Each row has a hidden value; after the row comes its band, the name of the range that the value falls in. Each part has its own.
[  24  139  214 -221  276   18   70 -196   34   29 -138  -21 -120 -107
  194  -26 -193   23 -172  203 -180  -47   34  196  199    3   67  -79
 -222  -22   59  -68  266 -282   40  -15  -62  -79  103   19   84  -71
 -134  -58] | [25]
[-293 -260 -307  279 -210  124   28   29  -20    3   25  110   77  -45
 -255  -57  104   -1  124 -130   19   40 -131   67  156  121  -38  149
  376  218  -36  -29   27  135  119   18 -111  129 -139  111 -159 -170
  454    5] | [25]
[-118 -331  -15  137 -474   51 -109  -28  185  151   39  165   88  123
  -46  183   94   99  140 -222    2   88  -86   66  -32  -66 -228   94
   -1   59 -103  -46 -332  236  348   38  105   49 -188   13   74   60
  126  -33] | [28]
[-220 -252  -63  144 -279   89 -137  -12    3  -41  149  108  177   88
 -110  -27  157  115  161 -129  -73   18  -96  201  141  121 -240    4
  224  -35 -267  139  -66  163  351  -76   88  284  -41  -27  -84  -41
  310  -26] | [19]
[-151 -132 -261  -74 -557  -69 -114   47  110   86  126  113  -30   60
   50   88  138  -54  130 -132  127 -132   60 -140 -107  -19 -120  118
  -79 -177  143  134 -313  -28  148 -119   49  -19  -39  -30   67  181
  254 -185] | [28]
[-106  344  -81 -169 -123   20  -94 -225   87  -55   -6   73  -85 -125
  281   29 -143  -40   79   75  145 -187  160  -52   17   12  -31  -27
 -273 -270  -92  230  -62 -273  157  -10  -36   11  287  -56  -13   54
   14 -117] | [7]
[-209  -92 -135  308 -251  282  -43 -206  245  -56  -47  247   19  -83
  -11   -7   14  -21  197 -145  104  112   -3  150   30  150  -66  157
   27  127 -185  -67 -124  159  279  174   23  211   20  112 -158  -23
  235    1] | [10]
[  -7 -277    1  129 -271   85  -64   65  147   56    3    8  -63  -14
  -46  -94  259  -93  -24 -197    3  103  -27  188 -171  160  -49  243
  -63   71  310 -277  -84  158  -16 -152  117  177 -213  201  133   85
  258 -129] | [28]
[ -50 -121  143  -16 -189   94 -109  -53  251  -53  251  122   18   52
  336  -39 -128  -50  147   34 -182 -208   93  187  215   65   99 -231
   51 -274 -548  237   -5  -81  184  169  127 -235  422 -404 -265   42
    0  -58] | [13]
[-307 -475 -206  622 -300  334 -146   19  129   28  165  174  148  -52
 -305 -100   50   88  287 -245   42  -25 -245  307  209  115   55   67
  482  171 -486  -35  -85  315  197  367  154   -9  107 -200 -508 -360
  405    7] | [7]
[ -99 -215  137  -15   34   60  -39  -54  -24   54   62   38    3    2
  -32   41 -183  111   -3   55 -111  -79 -126  147  344 -130   20 -119
  183  -23 -292   18  115  -81  103   98   26 -183  100 -219 -130 -268
  -59   47] | [15]
[-124 -126  -42  213   18  126   -6 -122  134  185   26  105   21  -95
   34   68 -180  160   59    0 -171 -113  -95  239  181    6  155  -99
   13  141 -251   18    9  -31  126  345   48 -271  216 -236 -254 -225
   57  -92] | [24]
[-237 -700    4  446 -331  -97 -201  306 -222  376  160 -177  432  210
 -535  184  136  425  127 -370 -260  -13 -518  285  222 -235 -290 -140
  630  288 -496   46 -147  459  380  117   75 -112 -286 -236 -109 -488
  326   75] | [13]
[ -40  147   22 -273  301   99  113 -225   61  -50 -180   26 -311 -221
  132 -156 -210 -101 -207  291  -64 -126   87  152  225   18  254   25
 -310  -55  339 -140  371 -505 -170    0  -30  -85  202   25  -14  -59
  -75 -152] | [25]
[-160  -57 -106  211 -244  128 -148 -116   11   58   17  101   52  -67
 -113   75   75  121  131 -178  190   49  -86   79  -54   50 -186  172
   11   38  -38  -23 -216  160  205    6   74  214  -78   93   -7 -141
  191  -47] | [19]
[-129  511  -30 -244 -109 -133 -140 -236    2   13 -149 -116   24  -98
  288  150 -258   58   63   21   92 -229  113  -97   22 -226 -164 -190
 -355 -262 -272  362  -41 -348  327  -20 -157   11  316  -73  113    0
  -84  -33] | [7]
[ -84  257 -150  -58  120   45  151 -187   69   23 -109   88 -174 -218
  225   64 -258 -102  -31   99   50  -72  127 -131  101   32  212   46
  -72  103   69   -7  109 -242 -123   87 -261 -210  160   51  -38  -96
   32   -6] | [24]
[-237   -6 -387  533 -323  203  -30  -43  131   60   26  135   58 -189
  -68   38   41  -65  261 -299  255   30  -31  -51 -131  186   59  237
  259  255 -156  -35 -235  285   43  221 -147    8   17  118 -236 -193
  445    9] | [25]
[-187 -487  -39  189  -22  268  -33  -66  -16   18  -59  135 -106  -71
 -420 -105   69   95  -42  -41   52  128 -244  286  237   -3   -9  239
  152  198  228 -351  113   43   -5   26  186  198 -207   91 -100 -290
  157  -34] | [15]
[-284  -67 -320  119  -43   50   86  -36  -33   -9 -177  -23    1 -116
 -193  -70   28  -20   -1  -85  -65   34  -72   67  120   35   -1   97
  112  274  151  -49  203 -101   69  -59 -208  225  -81  206   -4 -102
  382   -6] | [24]
[-196 -398  -10  183 -217   41 -190   -1 -119  220   53   25  164   75
 -368  130   91  354   62 -159  -40    9 -312  250  140 -134 -268   29
  129   97  -91  -20 -157  170  321   37  203  122 -188  -83  -13 -285
  145  -72] | [15]
[  56  213  222 -118   98   20  -96 -166   26   10   12  -32  -41  -98
  257    0  -79   51  -51   56  -26  -69   67  170   11   83  -49  -44
 -222 -169  -80   39   42 -113   87  -67   44   33  157  -18   82  -51
  -83  -79] | [19]
[ 134   54  327 -324  201  -42   20  -70   34  -11  -52 -109 -175  -55
  255  -80  -85  -80 -224  155 -173  -49   82  176  103   13   68  -50
 -234 -143  167 -129  260 -268 -108 -196    6  -58   70   17  199   21
 -159  -65] | [13]
[-257 -100 -182  272 -201  134  -49  -29   46  -71  -38   22  112  -58
 -120  -86   65  -35  149 -174   15   36  -77  131  100   98  -90   64
  248  129 -231   29   57  115  221   21 -110  229   -8  107 -128 -120
  378   52] | [10]
[ -78   11   62  139    6  143  -11 -129  209    6   81   95   17  -84
  253  -41 -188  -20  101   39 -164 -138   42  218  199  111  169 -159
   57  -35 -452  114   90  -57  138  274  -14 -234  351 -240 -284 -103
   58  -32] | [25]
[-230 -343 -156  192 -351  216  -42  -59  170  -62   28  218  -32    6
 -140  -14   52  -61  157 -148   99   83  -57   60  131   18  -53  161
  178   81  -87  -96  -94  109  159   55   50  145  -62   33 -128  -36
  236   27] | [13]
[-137 -369  -21  176 -310  -49 -105  146  -38  163   12 -100  162   97
 -230   64  168  113   39 -263 -100   55 -208  144   13  -80 -213   46
  210  151  -58  -73  -91  223  214  -95    6  100 -251   56  101 -122
  269    6] | [28]
[-152  -11  -98   26   13  135  -44  -82  -50 -121 -124  -42 -108 -157
 -149 -196  100  -76  -53  -36  107   39  -35  162   48  106  -38  195
  -29   28  264 -160  202 -120  -37 -192   -8  364  -57  239   45 -104
  246  -54] | [19]
[ -47 -455  178  143 -354  -37 -223   81  114  282   53  -68  200  183
 -127  100  177  271   33 -233 -280   -8 -227  407  -26 -103 -258  -88
  -97   24 -147  -41 -201  214  419   43  289   41 -134 -138   91  -11
  103 -153] | [28]
[  17  -20  169  -23  -70   61  -68   10  249  -82   53 -102  -73  -52
  327 -173  -94 -205   10  -20 -187 -173  113  226   89   51  194 -168
  -66 -182 -303   40  190 -173  -15   65   26 -164  378 -213 -133   49
   34  -44] | [28]
[-266  120 -308   92 -278   41   -7  -83  -19  -93  -58   78   45  -82
  -35   24   41  -91  153 -136  207   33   38 -164   11   69 -162  161
  162   53  -42  108  -68   31  183 -127 -243  250  -85  238   27  -22
  358   55] | [10]
[ 132    6  191 -322  103  -47  -18   -3  103   53  -73 -165 -296 -117
  216 -172  -58 -156 -257  147 -121 -193   83  191   15  -35  228   -5
 -391 -207  401 -192  246 -414 -262 -129  106 -207  160  -62  130   53
 -110 -229] | [28]
[  10  229   91 -273  211  -89   52  -31 -102  -76   15 -123  -87 -110
  237 -146  -55 -112 -147  183 -128 -143  106   70  145  147   72  -64
  -15 -159   82   81  317 -286  -99 -236 -166  -29  122   47   85  -29
   88  -69] | [10]
[ 101  172  111 -348  306 -214  139   52 -247   97  109 -107  -90  -82
  213  -29  -26  -13 -245  253 -176 -137   65  -23  131  189   85  -13
   73  -83  307   33  253 -220 -240 -312 -205 -230  -70   64  190  -93
   65 -121] | [25]
[ -29  168  149 -232  158   71  -67 -256    8  -17 -189  -33 -183 -150
   72  -23 -167   51 -136  129   49  -55   13  161  117 -117  -25   16
 -382 -124  166  -88  163 -345   50  -63   68  119  124   44  123  -96
 -175  -85] | [19]
[-210 -122  -94  111 -189  141  -93 -147   48   22   24  166   32  -29
  -88   47  -42  110  126  -41   73  -24  -84  106  164  -10 -112   49
   59  -14 -170   56  -89   15  263   94   63   81   30  -47 -124 -134
  133  -36] | [7]
[ -60 -170  -16  171 -407   94  -91  -33  232   68   63  136   22   29
  102   99   82  -40  143 -223   70   64   21   36 -117   59 -102  127
  -13   19 -105  -64 -282  218  186   35   53   23  -64   39   28   77
  148  -28] | [28]
[-106  513 -199 -450  187 -259  140 -104 -274   27 -284 -213 -188 -216
   94   68 -203  -97 -216  172  134 -144  103 -330   65 -175   -1   53
 -193  -23  457   79  256 -516 -159 -334 -451  -29  -47  276  338  -87
   44  -20] | [25]
[   9  436   10 -191  141  -37   -2  -71  -50 -151    9 -142 -156 -225
  351 -130 -157 -230  -52   89  119 -191  202 -101   30  108  157  -21
  -39 -226  -37  121  226 -305 -226 -174 -228  -73  305   21   11  -76
   54   -3] | [19]
[ -42 -275   19  -74 -230  -31   -6  110  -16  -19  179   71   34  108
   11  -48  268  -52  -10  -64 -104   80    9   71   17  225 -166  137
  188  -32  166  -41  -29  145   62 -331    9  194 -254  145  163  119
  290  -65] | [13]
[-115 -139  232 -364  277    7   29 -158 -104  -38 -241  -95 -133  -14
 -124  -51 -249   98 -230  227 -215  -37 -136  229  482 -315  -38 -152
 -117  -32   41  -94  452 -450  115 -102   -6   61   28  -50  107 -199
 -213   48] | [15]
[  78  341  203 -443  196 -107  -47 -151  -82  -56    8  -91 -135  -93
  334  -67  -73  -15 -172  231  -67 -164  158   86   64   82  -37  -75
 -334 -330  168  123  195 -381  -16 -289   -7   58  175   10  209   68
 -106 -157] | [19]
[  -5 -102  184 -119  150  -10  -13  -13 -106   53   63  -50  -51  -42
   28   -6 -127   63 -107   99 -107  -84  -79  123  259  -44   45  -69
  124  -54  -75  -31  180 -125  -57  -56  -12 -166   46 -121   -7 -241
  -57    3] | [15]
[-106   -2   50 -131  180   59   88 -113   57  -47  -40   18  -89  -86
  137 -108 -215  -54  -68  197 -219 -139   20  172  354    7  176 -151
   35  -32 -152   51  341 -310   29   79 -100 -169  238 -136 -147 -108
   20  -25] | [25]
[  -8  113  203 -224  131  -91  -79  -48  -76   -5   55 -136   46   -7
  192  -87  -46   72  -89  130 -245 -171   14  245  182   56  -66 -203
  -78 -220 -159  181  230 -222  151 -148    8   14  181 -117   49  -43
   19 -101] | [7]

[-103  246  143  194   50  328   54   51 -169 -279 -215  222   36  322
  151   69   17  233   84  -19 -127 -175  121  362   18 -288 -250   35
   41 -128   39  251  -68  132  268  179 -282   33   22 -184 -213 -333
  -40   71] | <68>
[  79 -388 -133  256  -68 -305 -118  -54  149  122   93  -16 -227 -431
 -314 -134  -51 -166  -19 -188  232  161  -62 -373 -336  413  -91   15
  -44  120  -74 -195   94   83 -172 -208  -31   67   -3  -28  166  -66
 -119 -236] | <65>
[ -95 -382  -79  165 -117  224 -205  -65  -37 -133 -176  243 -243 -231
 -269   81  157  160  219 -106  110 -156   24  -86 -418  331 -381  130
   92  100   95  139   51  259   -1   90 -355 -168  -80  -50 -114 -357
 -293 -430] | <75>
[ -64  -70 -124   20   68   -1  -88  -14  -73 -135   60  146  -89  102
   68  -12 -235   74   43  -11 -115  149   81  153 -230   43 -186   -9
  -52  109  -72   -9   -6   11  -26    7 -161   21   -3 -162 -140 -182
   -8   80] | <68>
[ -98  -33  125  500  -66  245  -66   86 -173  -41 -177   81 -239  256
 -101   87  309  275   85  120   64 -287  165  103   -4  -33 -150  161
   87  -81  111  421  -43  226  247  157 -397   31 -103 -240  -99 -503
 -163 -361] | <75>
[ -52 -278  -36 -278 -235   23  -82 -201  273 -140  -86  187   17 -514
 -268  -68    1  -96  117 -176   56  170 -213 -212 -414  331 -267  -60
  155   14  140  -88   -5   65 -113   31   31 -165   13  236 -146   51
 -101  -23] | <59>
[ -10  234  441   92   42  122  342   19  193  102  -81 -203  131   29
  174    5 -112   46  -49  159 -438  232 -167   89  151 -257  230  174
  151 -424 -282   63  -80 -139  339  277  -19  150  140   91 -114 -271
   59  363] | <65>
[ -59  215  278  263  -93  462   59  107 -173 -133 -266   84  119  327
   27   84  139  148    4  -72  -72 -502   32  311   92 -318 -258   -9
   46 -359    4  207 -128  187  421  -67  -97 -218  -51 -291  -95 -118
  125  -28] | <79>
[ -27 -230  -75   85 -194 -211 -146 -194  261  -59  -38   62    9 -343
 -227 -147  -81  -79   21  -81  233  322 -148 -260 -272  202 -122 -198
  -30   95  115 -144    2    4 -280   96  149  127   28  149  -38   87
   -6  -44] | <61>
[ -24 -191  -48   75 -126   82  -84  -78  142 -104  -90  110   29 -150
  -77    9 -162   -1   -3 -121   40   72 -118  -58 -264   48 -169 -163
  -98  -29  -99  -56  -25   35  -60  -51   49  -32  -30 -102  -82  155
   48   87] | <59>
[  70  276  189  205  191 -131  243  170  -93  150  172 -168  -84  153
   56 -137  -52 -124 -185  -23 -218  -61   66  178  180 -134  113  223
   49 -219 -169  -42  -16  -45  360 -219 -115   71   75 -183  104 -278
   94  138] | <79>
[ -77  136  187  126   68  361  133   51  -46 -155 -175  112   16  156
  141  109  -55  183   41   10 -282 -107   -4  287  -26 -230 -116  121
   35 -209 -155  184  -44   50  312  165 -259  -12   25 -144 -195 -267
  -44  155] | <61>
[   5    6  -28   93   -1 -123  -89  -50  -11  -60   29   15  118   -3
  -34 -148 -274 -110  -42 -152   50   80  -32   67 -138  -27 -207 -167
 -115  -17  -57 -314  -20   -2  -91 -143  184  -33   62  -99   43   71
  195   72] | <75>
[-155 -113   61  165 -198  315 -140    9 -108 -106 -155  155 -180  190
 -144  103  302  252  118  143   18 -258   95  111 -129   62 -235   79
  158  -57  222  434  -96  199  193  132 -308 -164 -160 -168 -228 -341
 -104 -296] | <75>
[ -14 -431  -11  110  -55 -109  -21  -14  172  235  135 -114 -353 -278
 -184   28   -2   26   34  157 -159  273  -66 -286 -308  416  116  259
  122   18 -191  113   39  -15   22   49 -252   29  -65  -11  -43 -345
 -206 -157] | <65>
[   5  485  204  -30  107  -30  227  138 -142  -14  137  -64   82  332
  111 -164  -15 -120 -193  -15 -224 -156   84  380  263 -293   -2   79
  100 -258   45   23 -112  -52  400 -227   -1  -49   55 -168  -26 -134
  248  273] | <61>
[-203 -325  150 -153 -368  627 -135  -61   48  -94 -259  148  -51   79
 -105  278  199  309  207  207 -237 -234 -106   58 -320  125 -259   44
  240 -233   41  459 -171  157  247  178 -199 -446 -217 -124 -386 -151
  -44 -134] | <65>
[  37  184  -93   91  153 -389   67  -29   60  -98  167   57  -24  -67
   25 -246 -231 -161 -127 -128   49  338   46   56  -23  -37  -12  -60
  -83  128   19 -187   39  -90  -94  -56   -1  315  133   10   27  -79
   38  229] | <73>
[-116 -410  157  140  -85  587   37  -76  181 -144 -385  218 -176 -352
  -71  309   72  338  288   -2 -267  -14 -165  -85 -429  171 -191  275
  132 -142 -255  312   50  177  194  436 -505  -77  -26   48 -285 -425
 -439 -139] | <59>
[ -26   23 -169 -666  -40 -425    1 -162  203  -51  363   55   36 -333
 -132 -313 -237 -356  -95  -86 -131  446 -120   -2 -250  300  -90  -52
  163  137  204 -317  -33 -192 -147 -212  201 -125   77  258 -115  123
  154  310] | <61>
[  29 -174 -161  216 -144 -165 -119  -31  103  -72   19  135 -145 -186
 -231 -103   48  -97  -79 -181  307   10    1 -181 -209  179 -147 -157
  -80  110  106   43    7  104  -94 -230  -28   86  -72 -144   34  118
  -24  -85] | <65>
[  32  178  302  399   37  226  157  109  -64    9 -179  -66   96  158
   56   16  -31   48  -53  -98 -113 -246  -25  157  105 -276  -76   53
  -27 -351 -216    0  -48   90  338  -51  -46   -5   56 -218   50 -156
   94   54] | <59>
[  -2  483   74    8  195 -160  169   75 -121 -133  144   21  118  351
  239 -182 -247  -80 -157  -28 -189  130  121  385  186 -335  -20  -44
  -30  -82  -10  -74  -72 -110  180  -87   13  174  121 -146  -64 -122
  226  406] | <68>
[  -3 -448   22  512   28  180  -97  -23   26   11 -228   92 -261 -348
 -213  110    9  166  196 -153   63  -57  -38 -210 -389  275 -226  224
  -41   17 -245  -20  143  230    1  164 -379   37   15  -71   48 -445
 -368 -423] | <61>
[-101  223  114   60   91  371   44  113 -222 -155  -63   81   87  522
  279  115 -221  195  -24   87 -358 -181   99  497   30 -359 -160   -3
  -59 -203 -190  139 -125    2  316   -7 -135 -137  -37 -375 -213 -143
  197  259] | <73>
[   6    7  286  403  191  187  233   57   18    8 -198   14 -177 -216
  -30   49   87  139  123  -77 -211  -23  -20   14  -62    7  -32  427
  132 -189 -229   90  111  128  314  294 -473  170  146   64   -4 -675
 -365 -150] | <61>
[ 108  -46 -135  343  330 -549   52  129 -123  233  387 -145 -398  -78
  -88 -239 -162 -181 -133  -56  -28  236  189  -62  -69  267  103  314
  -43  192 -174 -212  148  -34   12 -243 -277  270   88 -149  239 -498
 -129 -141] | <73>
[  65  503  -25  -17  160 -460  159   63  -22  -36  316  -75  129  249
  139 -341 -283 -296 -334  -84  -26  215   77  268  247 -290   96 -178
 -115  -25   48 -227  -73 -202   62 -322  240  238  113 -142   67  168
  375  485] | <75>
[ -55  104   80   12 -161  -73  -38  -93  113  -71  -19   -5  160   61
  -42 -138  -81  -49  -66   24   49  142  -81   47  -12 -111  -82 -217
    7 -102  128  -54 -114  -45  -36   33  224   26   19   11  -95  109
  221  151] | <61>
[-155 -144  185  120 -257  443  -83  -98   87 -161 -334  146   42    9
  -86  148  146  263  173   84  -48 -112 -103   38 -186  -39 -234  -32
  118 -189   77  286 -103  146  123  321 -130 -135  -72   -9 -270 -169
  -68 -117] | <61>
[ -43  394  309  180  -16  112  228  143  -75   33    1  -86  -32  364
   61  -50  234   60 -138  163 -183 -189   84  265  307 -286  101  145
  181 -317  101  359 -141   10  473    2 -158   47  -21 -162 -107 -292
  105  122] | <79>
[  46  228  -21  245  113 -166   80  154 -114   40  197  -61  -77  302
   73 -130 -129 -102 -253  -29  -32  -65  124  211  136 -190   53  -41
 -133  -65  -90   12  -53  -52  192 -331  -19  114  -26 -362   62   18
  214  199] | <79>
[ -71  -23  298  -23 -100  198  162  -99  258  -11 -169  -40   86 -185
   14   43  -41   92   77  100 -287  233 -216  -36  -98  -40   40  103
  169 -272 -130   84  -58  -52  161  349  -51   38   81  185 -201 -210
  -59  179] | <59>
[ -15 -397 -106  472 -202 -116 -213  -55  100   49  -70   62 -307 -241
 -363  -36  227   56   42  -34  376    3   16 -342 -269  331 -124  -16
  -16  132  134  165   41  191 -134    9 -178  119 -112  -89   43 -179
 -206 -443] | <79>
[-116   17   62 -437 -147  -77   54 -167  247  -77   86   53   29 -206
  -77 -118  -14  -59   27  128 -210  372 -147    4 -159  144  -18   30
  257  -34  200   60  -88 -121    6  199   20  -44   34  286 -277 -107
   13  220] | <61>
[ -83 -258 -274   28 -119   14 -339  -81  -90 -182   16  204   -7  121
  -52  -12 -276   51   52  -84  135   38   58   78 -375  114 -377 -287
 -177  193   26 -118  -48   76 -237 -155   70 -147 -102 -274 -110  141
  150  -50] | <68>
[  67  232  -76   63   11 -423    7  -10    9  -55  185   26   40  -55
 -142 -338  -63 -300 -197 -234  245   63   43   30   42   -7 -115 -164
  -46   53  214 -246  -15  -12  -47 -335  185  111   77  -37  133  112
  193   93] | <61>
[ -67 -190   88  284  -86  376   32   59    5 -103 -225  203 -291  -89
 -136  181  300  237  117  -14  -38 -246   36  -15 -197  118 -154  236
  135  -91  -11  473    9  232  300  116 -522  -26 -109 -157 -167 -401
 -335 -228] | <65>
[ -63  493   73 -236  -57 -304   78  -66   24 -158  164   31  202  250
   66 -305  -52 -155 -145   57  -11  249   48  252  197 -223  -38 -198
  134  -46  373  -15 -158 -131   36  -12  225  125   89   95 -149   14
  304  358] | <68>
[ -39 -210   10  120  -16 -213  -35 -174  238  -11  -24   14  -84 -368
 -125 -108 -130   11  108   17    6  487 -112 -226 -265  225  -26   59
   54   97  -26 -123   68  -31 -212  335  -77  249  121  252  -67 -303
 -185  -49] | <73>
[-119  -58   12  204  -85   92 -139    8 -142  -77  -44  106 -167  240
  -57   16  127  202  103  139   14  -51  151  104 -113   55 -192   55
  106   29  165  277  -67  133   83  131 -250  -15  -81 -157 -166 -398
  -68 -220] | <68>
